-3.602 -0.435 3.456 -4.462
2.969 0.319 -3.412 4.768
-0.635 -0.607 6.217 3.393
->
-0.635 -0.607 6.217 3.393
2.969 0.319 -3.412 4.768
-3.602 -0.435 3.456 -4.462

-0.820 0.654 -1.521 -2.702
1.165 0.724 1.180 2.346
1.973 -1.801 -0.268 -4.101
2.681 -1.690 -0.175 -0.862
-3.548 0.449 0.117 -1.491
0.487 0.276 -0.583 -2.802
-0.543 0.034 -4.330 0.019
-2.772 -2.626 -1.969 -3.363
3.472 3.517 2.344 1.552
1.048 -5.743 -1.058 -0.784
0.231 1.419 2.442 -3.666
2.964 0.788 0.673 -2.649
->
2.964 0.788 0.673 -2.649
0.231 1.419 2.442 -3.666
1.048 -5.743 -1.058 -0.784
3.472 3.517 2.344 1.552
-2.772 -2.626 -1.969 -3.363
-0.543 0.034 -4.330 0.019
0.487 0.276 -0.583 -2.802
-3.548 0.449 0.117 -1.491
2.681 -1.690 -0.175 -0.862
1.973 -1.801 -0.268 -4.101
1.165 0.724 1.180 2.346
-0.820 0.654 -1.521 -2.702

-0.193 0.304 -0.649 0.751 -2.240 -0.458 -0.769 0.134 -1.286
-0.956 -1.024 -1.168 -0.018 -1.174 -0.243 -0.069 1.424 -0.887
1.821 0.428 1.904 1.430 -1.157 0.097 -0.627 -2.414 0.116
-4.977 -0.864 -0.042 -2.572 1.017 0.392 0.712 5.643 0.572
-2.381 -2.194 -4.421 2.387 -0.513 -0.415 1.393 0.156 -5.120
1.764 -0.316 0.876 -0.184 1.470 0.619 0.552 0.354 0.901
3.574 -0.164 0.723 0.020 0.770 0.065 1.013 -3.122 -0.600
->
3.574 -0.164 0.723 0.020 0.770 0.065 1.013 -3.122 -0.600
1.764 -0.316 0.876 -0.184 1.470 0.619 0.552 0.354 0.901
-2.381 -2.194 -4.421 2.387 -0.513 -0.415 1.393 0.156 -5.120
-4.977 -0.864 -0.042 -2.572 1.017 0.392 0.712 5.643 0.572
1.821 0.428 1.904 1.430 -1.157 0.097 -0.627 -2.414 0.116
-0.956 -1.024 -1.168 -0.018 -1.174 -0.243 -0.069 1.424 -0.887
-0.193 0.304 -0.649 0.751 -2.240 -0.458 -0.769 0.134 -1.286

3.558 2.297 -2.478 3.043 -3.777 2.122 1.922 4.842
-4.609 5.362 -3.336 -6.158 2.206 2.482 5.471 -3.961
4.384 1.882 -1.661 -0.568 2.227 2.826 0.211 6.008
->
4.384 1.882 -1.661 -0.568 2.227 2.826 0.211 6.008
-4.609 5.362 -3.336 -6.158 2.206 2.482 5.471 -3.961
3.558 2.297 -2.478 3.043 -3.777 2.122 1.922 4.842

1.070 1.150 -2.545 0.786 -0.489 1.471 -0.068 -0.198 -5.030 -0.453 0.997 -0.402
-0.073 0.592 -1.161 0.786 -1.131 1.175 -0.948 -0.198 -5.249 -0.453 0.490 -0.402
2.222 1.673 -2.073 0.786 -0.489 1.175 0.206 -0.198 -3.748 -0.453 1.262 -0.402
-0.409 1.150 2.943 0.786 -4.178 0.189 0.206 -0.198 -3.748 -0.388 1.262 0.421
1.070 1.150 0.213 -0.441 0.443 -0.664 1.014 -0.198 5.090 -0.453 1.262 -0.402
2.064 1.150 -2.486 0.786 -0.489 1.175 0.206 -0.198 -4.364 -0.453 1.262 -0.402
->
2.064 1.150 -2.486 0.786 -0.489 1.175 0.206 -0.198 -4.364 -0.453 1.262 -0.402
1.070 1.150 0.213 -0.441 0.443 -0.664 1.014 -0.198 5.090 -0.453 1.262 -0.402
-0.409 1.150 2.943 0.786 -4.178 0.189 0.206 -0.198 -3.748 -0.388 1.262 0.421
2.222 1.673 -2.073 0.786 -0.489 1.175 0.206 -0.198 -3.748 -0.453 1.262 -0.402
-0.073 0.592 -1.161 0.786 -1.131 1.175 -0.948 -0.198 -5.249 -0.453 0.490 -0.402
1.070 1.150 -2.545 0.786 -0.489 1.471 -0.068 -0.198 -5.030 -0.453 0.997 -0.402

4.652 0.430 0.021 -1.065 3.827 2.377 1.345 -1.016 0.322 0.392 1.147 0.005 -1.069 5.866 -1.681
-0.114 0.930 0.156 3.222 -0.334 -0.814 1.753 -4.335 0.568 -0.833 -1.266 0.688 0.226 4.345 -2.764
4.037 0.700 -1.148 -3.366 2.361 -1.872 0.946 2.341 0.395 2.986 -0.936 0.747 -0.524 3.342 0.800
3.569 -0.082 -0.252 -3.824 1.334 1.574 -0.539 -0.287 -0.659 -1.389 0.506 -0.932 -1.004 5.310 2.344
-4.632 -1.046 -1.663 0.592 -0.337 -0.122 5.629 -3.943 3.358 5.483 -1.344 2.187 -0.889 4.260 -0.255
->
-4.632 -1.046 -1.663 0.592 -0.337 -0.122 5.629 -3.943 3.358 5.483 -1.344 2.187 -0.889 4.260 -0.255
3.569 -0.082 -0.252 -3.824 1.334 1.574 -0.539 -0.287 -0.659 -1.389 0.506 -0.932 -1.004 5.310 2.344
4.037 0.700 -1.148 -3.366 2.361 -1.872 0.946 2.341 0.395 2.986 -0.936 0.747 -0.524 3.342 0.800
-0.114 0.930 0.156 3.222 -0.334 -0.814 1.753 -4.335 0.568 -0.833 -1.266 0.688 0.226 4.345 -2.764
4.652 0.430 0.021 -1.065 3.827 2.377 1.345 -1.016 0.322 0.392 1.147 0.005 -1.069 5.866 -1.681
